Each object is an arrangement of 8 marks. Each symbol rearranges the positions; applied to <1 2 3 4 5 6 7 8> they give: ^ <8 1 2 3 4 5 6 7>; § <1 8 7 6 5 4 3 2>; ~ <2 3 4 5 6 7 8 1>.

Rows of some objects; one shown again gets a slightly different row:
<7 8 1 2 3 4 5 6>: 0.00 -0.68 -1.48 -2.49 -0.31 -0.80 2.22 0.01 -1.04 -0.58 3.62 2.94 1.70 1.14 0.14 -1.39 -0.49 1.65 0.78 -0.40 3.50 -0.34 -1.87 -1.57 0.83 -0.53 -1.83 0.48 -0.37 -0.60 -0.66 0.47 1.78 0.65 0.83 0.31 -0.09 -0.53 -1.01 0.40 -0.30 -2.23
<3 4 5 6 7 8 1 2>: 0.69 0.57 1.44 1.79 1.13 0.14 -1.69 1.31 1.72 0.25 -3.07 -2.64 -0.96 -1.94 -0.64 0.20 1.04 -1.35 -1.02 -0.72 -3.68 0.90 0.62 1.98 -2.20 -0.12 2.14 0.26 0.40 1.11 -0.04 0.15 -1.39 -1.97 -0.56 -0.71 -0.23 0.33 0.34 0.12 -0.43 0.85
<1 2 3 4 5 6 7 8>: 1.55 -2.38 0.13 1.60 -1.69 -1.95 -0.76 0.96 0.75 1.89 0.91 -0.93 -1.26 0.92 1.76 -0.78 -1.15 -0.84 2.15 1.04 -2.39 -2.48 0.55 0.98 0.78 2.67 -1.49 0.08 0.91 -1.87 -1.40 -1.50 -0.76 1.30 -1.35 -0.96 -0.41 0.11 -0.09 -1.15 0.81 -1.04
<5 6 7 8 1 2 3 4>: -2.36 2.24 1.05 -0.57 0.92 1.64 -0.17 -0.67 -0.31 -1.44 -0.21 1.51 0.10 -1.45 -1.51 0.19 0.93 1.14 -0.10 -1.66 2.13 2.28 0.13 -0.16 -0.35 -2.58 0.65 -1.39 -1.34 -0.45 1.80 2.55 0.82 -0.70 0.73 0.38 0.89 0.73 0.75 0.24 -1.70 1.06
<3 4 5 6 7 8 1 2>: 0.06 0.36 1.22 0.81 0.99 0.33 -1.26 0.81 0.95 -0.68 -2.95 -2.38 -1.27 -1.82 -0.43 -0.41 -0.31 -1.70 -0.24 0.32 -2.50 1.27 0.51 2.47 -1.93 0.23 1.92 -0.89 1.05 0.85 -0.48 0.26 -1.18 -1.94 -0.05 -0.05 -0.33 0.70 1.63 0.35 -0.61 0.89
<5 4 3 2 1 8 7 6>: 1.09 -1.47 -0.62 -0.33 -1.07 -2.67 1.90 0.94 -0.13 1.08 2.01 -0.28 -0.97 1.73 2.07 -1.83 -1.78 0.21 1.29 0.77 0.13 -1.60 -0.81 -0.69 1.78 3.02 -1.53 0.43 -0.25 -0.72 -1.07 -0.73 -0.99 1.13 -1.33 -0.06 -1.11 0.87 0.10 -1.17 0.87 -1.28
<7 6 5 4 3 2 1 8>: -1.56 1.11 -1.88 -2.23 -0.82 -0.33 1.53 -1.07 -1.06 0.76 2.10 2.97 0.92 0.52 -0.73 0.19 1.11 1.19 -0.55 -1.54 3.88 -0.49 -0.91 -0.86 1.36 -1.74 -2.92 -1.52 -1.70 -0.83 1.38 -1.04 1.11 0.17 1.08 -0.10 0.36 -0.61 -0.74 -0.96 0.60 -1.13
<2 1 8 7 6 5 4 3>: -0.41 2.23 2.50 0.55 0.67 1.64 -1.49 0.48 0.59 -1.25 -1.23 -1.64 -0.91 -1.33 1.03 0.99 1.05 0.33 -1.19 -0.37 -0.19 1.91 0.60 1.07 -0.20 -0.22 1.39 -0.81 0.47 0.45 -0.40 3.04 -0.45 -0.88 1.61 1.39 0.48 2.10 1.35 -0.02 0.45 2.01
<7 8 1 2 3 4 5 6>: 0.07 -0.36 -1.37 -2.19 -0.48 -1.14 1.69 0.66 -0.59 1.03 3.59 3.04 1.09 -0.18 0.34 -0.11 -1.78 1.10 0.50 -1.69 2.55 0.07 -2.15 -1.06 0.94 -0.62 -1.10 0.99 -0.68 0.07 -0.54 0.96 1.46 0.84 0.05 -0.83 -0.48 -1.70 -1.87 -0.51 -0.87 -2.33
<7 6 5 4 3 2 1 8>: -1.54 0.61 -1.33 -3.10 -1.47 1.24 2.19 -0.92 -1.87 0.24 2.00 3.04 1.61 1.36 -0.01 -0.34 -0.21 0.70 0.20 0.09 3.10 -1.45 0.15 -0.42 0.56 -1.98 -2.10 -0.86 -1.86 0.89 1.53 -0.52 1.79 0.10 1.37 0.00 0.11 -0.76 0.06 -0.19 -0.46 -0.97
<8 1 2 3 4 5 6 7>: -0.84 -1.91 -1.10 -1.75 -1.59 -2.19 2.70 0.09 -1.36 2.25 1.81 1.78 -0.66 2.80 1.52 -0.51 -0.42 -1.89 0.19 -1.03 0.01 -3.80 -0.10 -0.11 0.76 0.27 -3.18 0.37 -0.79 1.04 0.65 -2.72 0.53 0.64 -0.89 -0.06 0.00 -1.04 -0.63 -0.33 -0.50 -1.31
<3 4 5 6 7 8 1 2>: -0.29 -0.22 2.21 1.90 0.96 0.88 -1.01 1.12 2.27 -0.78 -2.83 -2.66 -1.11 -0.95 0.23 -0.08 -0.05 -0.54 -2.45 -0.73 -2.53 1.63 1.42 2.21 -1.48 -0.61 1.71 -0.84 0.54 1.57 0.55 0.03 -0.68 -1.91 -0.11 1.11 -0.25 0.16 1.44 -0.32 0.23 1.78

Complete each set of four: the symbols that take the first to the second take the third to the fourth.
Answers are names.
A 0.07 2.09 1.22 1.36 1.42 1.76 -2.20 0.29 1.45 -1.48 -2.35 -2.80 -0.47 -1.38 -0.64 0.12 0.35 0.12 -0.75 -0.37 -0.27 3.05 0.09 0.77 -0.49 -0.48 0.83 -0.95 -0.42 0.39 -0.37 2.64 -1.37 -2.68 0.55 1.06 -0.51 2.21 0.54 -0.55 0.04 1.59
B -0.99 1.31 0.75 -0.67 2.25 0.99 -0.42 0.36 -0.83 -0.90 -0.17 0.96 1.08 -1.79 -2.29 1.28 -0.26 -0.39 -2.47 -1.13 0.46 2.36 -0.66 1.04 -1.62 -2.20 2.47 -1.61 -0.68 0.24 1.62 0.25 0.77 -1.98 -0.13 -0.25 -0.14 -0.29 -0.04 0.62 -1.83 0.60
C 2.44 0.60 0.55 1.36 -0.31 -0.06 -0.41 1.27 2.04 1.09 -1.59 -3.79 -2.49 0.46 1.31 -1.65 -0.44 -0.54 1.60 0.61 -0.84 -1.14 0.12 2.01 -0.08 2.39 -0.09 0.12 -0.19 1.17 -2.47 0.15 -2.29 -0.56 -1.51 0.07 -0.60 1.71 1.35 -0.42 0.93 1.77
D <3 4 5 6 7 8 1 2>

A 2.61 -0.99 1.51 3.53 -0.33 0.60 -2.02 0.98 1.96 -1.23 -2.18 -2.77 -2.63 -0.68 -0.81 -0.44 1.53 0.11 0.12 1.31 -2.09 -0.26 1.23 0.65 -0.37 0.81 1.74 0.63 1.15 0.07 -2.33 -0.32 -0.92 -0.36 0.06 -0.17 0.35 0.79 1.14 -0.73 0.20 1.57
B 0.32 -1.55 0.22 1.61 -0.47 -1.28 1.34 1.26 1.17 2.13 -2.88 -1.85 -1.93 0.45 1.31 -1.67 -0.22 -2.66 0.38 0.73 -2.33 -1.96 1.53 2.82 -0.61 2.45 -1.58 0.15 0.08 -0.11 -0.38 -2.29 -1.52 -0.29 -2.16 0.93 -0.43 0.62 0.57 0.72 0.51 0.25
C 1.28 0.14 1.14 1.39 0.40 0.11 0.41 1.63 1.55 1.35 -1.97 -2.72 -1.53 -0.22 2.11 -0.47 -1.35 0.10 1.22 0.22 -1.44 -1.44 0.49 2.51 0.47 2.10 -0.20 -0.30 0.59 0.88 -2.77 1.14 -1.45 -0.67 -1.28 2.18 -0.60 1.57 0.97 -0.55 2.49 0.94
D <1 2 3 4 5 6 7 8>

A -1.75 2.53 0.56 -0.93 0.85 2.41 0.06 -0.38 -1.08 -1.46 -0.83 1.74 0.61 0.21 -0.70 1.46 0.95 0.56 0.02 -0.44 2.09 1.80 1.08 0.44 -0.38 -2.14 0.64 -1.13 -1.35 0.02 2.02 2.89 1.27 -0.54 2.54 0.93 -0.16 -0.32 0.59 0.09 -0.92 0.73
B 0.98 0.95 2.00 1.20 0.79 0.85 -2.30 0.65 -0.03 -1.16 -2.09 -0.83 0.18 -0.53 -1.57 -0.08 0.27 0.42 0.19 0.27 -0.39 4.01 1.41 -1.07 -1.07 -1.00 2.64 -0.71 2.07 -2.03 0.52 2.82 -0.03 -1.11 0.78 -0.26 -0.01 0.46 0.51 0.03 -1.91 0.11
C 1.73 -0.53 0.74 1.66 0.30 0.40 -0.05 2.19 2.20 0.07 -0.72 -2.82 -1.69 -0.22 1.68 -0.80 0.23 -0.14 0.95 1.08 -1.28 -0.65 1.14 2.45 0.63 2.37 -0.57 -0.39 0.83 0.66 -2.08 -0.11 -2.53 -0.97 -0.56 1.72 -0.43 1.33 1.31 -0.31 1.40 0.05
D <1 2 3 4 5 6 7 8>

A 1.89 -0.64 1.73 3.72 -0.38 0.30 -1.47 0.57 1.03 -0.10 -2.44 -2.46 -1.86 -1.41 -0.43 0.28 0.13 -0.28 1.08 1.51 -2.23 1.10 -0.39 1.45 -1.00 1.34 1.59 0.39 1.39 -0.07 -2.02 -0.22 -1.41 0.02 -0.21 0.28 1.16 1.52 -0.41 -0.79 0.70 1.16
B -1.82 2.83 0.81 -1.23 -0.34 2.04 -0.22 -1.62 -0.07 -2.02 -0.77 1.09 0.70 0.05 -0.79 0.65 1.14 0.73 -1.28 -0.63 1.90 1.33 1.40 0.07 -0.63 -2.44 0.71 -1.67 -1.65 -0.08 2.86 1.46 0.29 -1.46 2.15 0.88 0.22 -0.06 -0.10 -0.55 -0.69 1.39
C 1.87 -1.04 -1.28 0.05 0.27 -1.52 1.54 1.38 0.51 2.65 2.34 0.09 0.40 1.03 2.51 -0.76 -2.31 -0.43 2.20 -0.02 -0.47 -1.63 -1.57 -0.83 1.50 2.44 -2.68 1.13 0.68 0.16 -2.36 -0.63 -0.21 0.91 -2.10 0.34 -1.56 -0.15 -0.14 0.25 1.07 -1.35
D <7 8 1 2 3 4 5 6>

A -1.78 1.43 1.06 -0.94 0.39 1.49 0.01 -0.43 -0.21 -1.27 -1.05 1.78 0.86 -0.67 -0.99 -0.18 1.44 0.29 -0.58 -1.47 2.01 2.37 -0.11 0.00 0.21 -1.94 0.27 -1.45 -1.10 0.00 2.30 2.53 1.18 -1.12 1.75 0.96 0.16 0.71 0.48 0.26 -1.80 0.36
B -0.65 -0.32 -0.40 -1.90 -0.94 -0.88 1.00 -0.48 -1.12 0.72 2.34 2.23 2.05 1.45 0.42 -0.19 -0.80 0.36 0.91 -1.26 2.33 -0.85 -1.34 -1.27 2.53 0.06 -1.73 0.13 -1.18 0.02 -0.07 -0.25 0.58 1.05 -0.36 -0.38 -0.17 -1.18 -1.72 0.00 0.45 -1.33
C -1.21 2.23 1.50 -1.28 1.93 1.24 -0.90 -0.39 -0.88 -1.50 -3.21 0.35 0.91 -0.44 -1.96 1.06 0.02 0.41 -2.10 -0.86 0.85 3.09 0.07 -0.05 -1.10 -2.30 2.25 0.85 -0.39 -0.17 3.60 1.44 -0.59 -1.70 0.68 -0.52 -0.20 -1.52 -1.09 0.38 -1.44 0.17
D <7 6 5 4 3 2 1 8>

A 1.16 -2.84 -0.70 2.02 -1.24 -0.97 -0.16 0.10 0.40 1.02 0.42 -1.07 -1.71 0.22 0.88 0.03 -1.62 -0.28 1.18 2.06 -2.27 -2.15 0.42 -0.45 -0.94 1.52 -2.12 0.00 1.80 -1.07 -2.17 -2.18 -0.91 2.13 -1.06 -0.48 0.23 0.20 -0.79 0.52 1.43 -1.81
B -1.28 1.25 0.36 0.22 1.77 0.83 -1.13 -1.11 -0.86 -1.42 -1.83 0.73 0.23 -1.99 -2.37 0.96 0.67 0.01 -2.47 -0.51 -0.15 3.59 0.16 0.57 -1.83 -2.21 2.26 -0.29 0.38 0.58 1.64 1.44 1.52 -2.10 1.41 -1.06 -0.47 -0.25 0.02 1.65 -2.24 0.81
C -0.38 -0.98 -0.46 -3.18 -1.03 -0.03 1.36 0.42 -1.92 1.61 4.13 1.95 1.49 1.36 0.90 -0.70 -0.93 2.05 1.06 0.05 2.71 -0.14 -1.25 -0.36 2.29 -1.03 -1.61 -0.36 -0.65 -0.09 -0.16 0.33 0.71 -0.01 0.10 -0.03 -1.63 -0.70 -1.69 0.27 0.84 -1.64
D <7 6 5 4 3 2 1 8>

A -1.98 1.94 0.68 -1.35 2.14 0.58 -0.71 0.20 -0.41 -1.79 -1.08 0.82 1.73 -0.80 -1.27 0.95 0.46 -0.18 -1.81 -0.84 -0.76 2.47 -0.05 -0.23 -0.92 -1.90 2.74 -1.26 -0.37 0.28 2.01 0.93 -0.39 -2.38 0.81 -0.83 -0.28 -0.79 -1.18 -0.06 -2.29 0.47
B 0.68 1.37 1.75 1.04 0.58 2.14 -1.85 0.64 0.05 -1.45 -1.82 -0.84 0.43 -1.58 -0.47 0.44 0.30 0.52 -0.58 0.60 -0.81 3.30 0.24 -0.84 -0.24 -0.60 2.09 -0.08 1.89 -1.31 -0.01 2.50 -0.27 -0.11 1.65 0.15 -1.18 0.28 1.16 2.03 -2.00 1.28
C 2.53 0.57 0.28 0.70 -1.36 -0.06 0.56 1.11 0.60 0.30 -1.24 -3.30 -1.97 0.67 1.41 -0.64 0.15 -0.79 0.84 0.45 -0.58 -1.11 0.79 1.10 0.53 1.49 -0.50 -0.28 1.05 1.19 -2.14 -0.08 -1.27 -0.75 -1.43 0.89 -0.43 1.94 2.25 -0.68 2.00 0.88
D <7 6 5 4 3 2 1 8>

A -1.02 -1.68 -2.77 -1.69 -1.84 -2.47 0.63 -0.88 -0.97 1.81 2.20 1.61 1.07 0.08 -1.13 0.22 -1.14 -0.79 -0.07 -0.41 1.02 -3.34 -1.55 -0.32 -0.02 0.76 -1.51 0.86 0.41 0.76 -1.17 -2.87 0.57 1.00 -1.32 -1.67 0.77 -0.50 -1.54 -1.44 1.16 -0.92
B 0.85 1.13 2.58 1.58 1.35 2.03 -0.88 0.13 0.58 -1.88 -1.74 -1.64 0.47 -1.24 -0.71 0.64 1.18 0.59 0.74 -0.60 0.39 2.90 0.91 -0.44 -0.76 -1.45 2.32 0.37 1.32 -1.48 0.64 2.70 -0.19 -0.58 1.61 0.69 -0.07 0.71 0.91 0.60 -2.19 0.50
C 0.64 -0.18 0.82 1.59 1.72 -0.05 -1.60 1.08 0.72 -0.79 -3.54 -2.50 -1.43 -0.97 -0.44 0.99 -0.67 -1.04 -1.32 0.12 -2.19 1.36 0.76 2.28 -1.23 0.77 2.96 0.01 0.46 1.35 -0.51 -0.30 -1.28 -1.30 -0.96 0.34 -0.21 0.23 1.10 -0.14 -0.84 1.22
D <5 4 3 2 1 8 7 6>

A -1.90 0.83 -0.76 -2.54 -0.09 0.16 1.20 -1.33 -1.87 0.36 1.33 3.10 1.50 0.48 -0.16 -0.62 0.41 0.66 0.04 -0.65 2.87 -0.97 -0.56 -0.75 0.83 -2.42 -2.14 -0.87 -1.80 0.40 2.29 -0.86 1.29 0.25 0.44 0.08 0.63 -0.60 -1.58 -0.88 0.90 -0.44
B 0.81 -0.31 1.38 1.66 0.83 -0.59 -1.40 1.33 1.18 0.52 -3.25 -3.06 -1.44 -1.09 0.38 0.19 1.25 -0.72 -2.07 0.83 -2.14 2.03 0.11 2.34 -0.69 0.04 1.86 0.57 0.66 1.75 -0.06 0.47 -1.46 -1.90 -0.40 0.33 0.32 -0.59 0.25 -1.11 -0.58 0.92
C -1.01 1.44 0.85 -0.85 2.00 1.05 -0.73 0.85 0.04 -1.63 -1.75 1.40 0.79 -1.87 -1.01 0.79 0.21 -0.86 -2.59 -0.35 0.22 3.45 0.07 -1.08 -0.74 -3.06 2.73 -0.74 -0.33 1.18 2.30 0.69 0.50 -1.03 0.42 0.35 0.27 -1.57 0.24 0.47 -2.01 0.35
D <5 6 7 8 1 2 3 4>

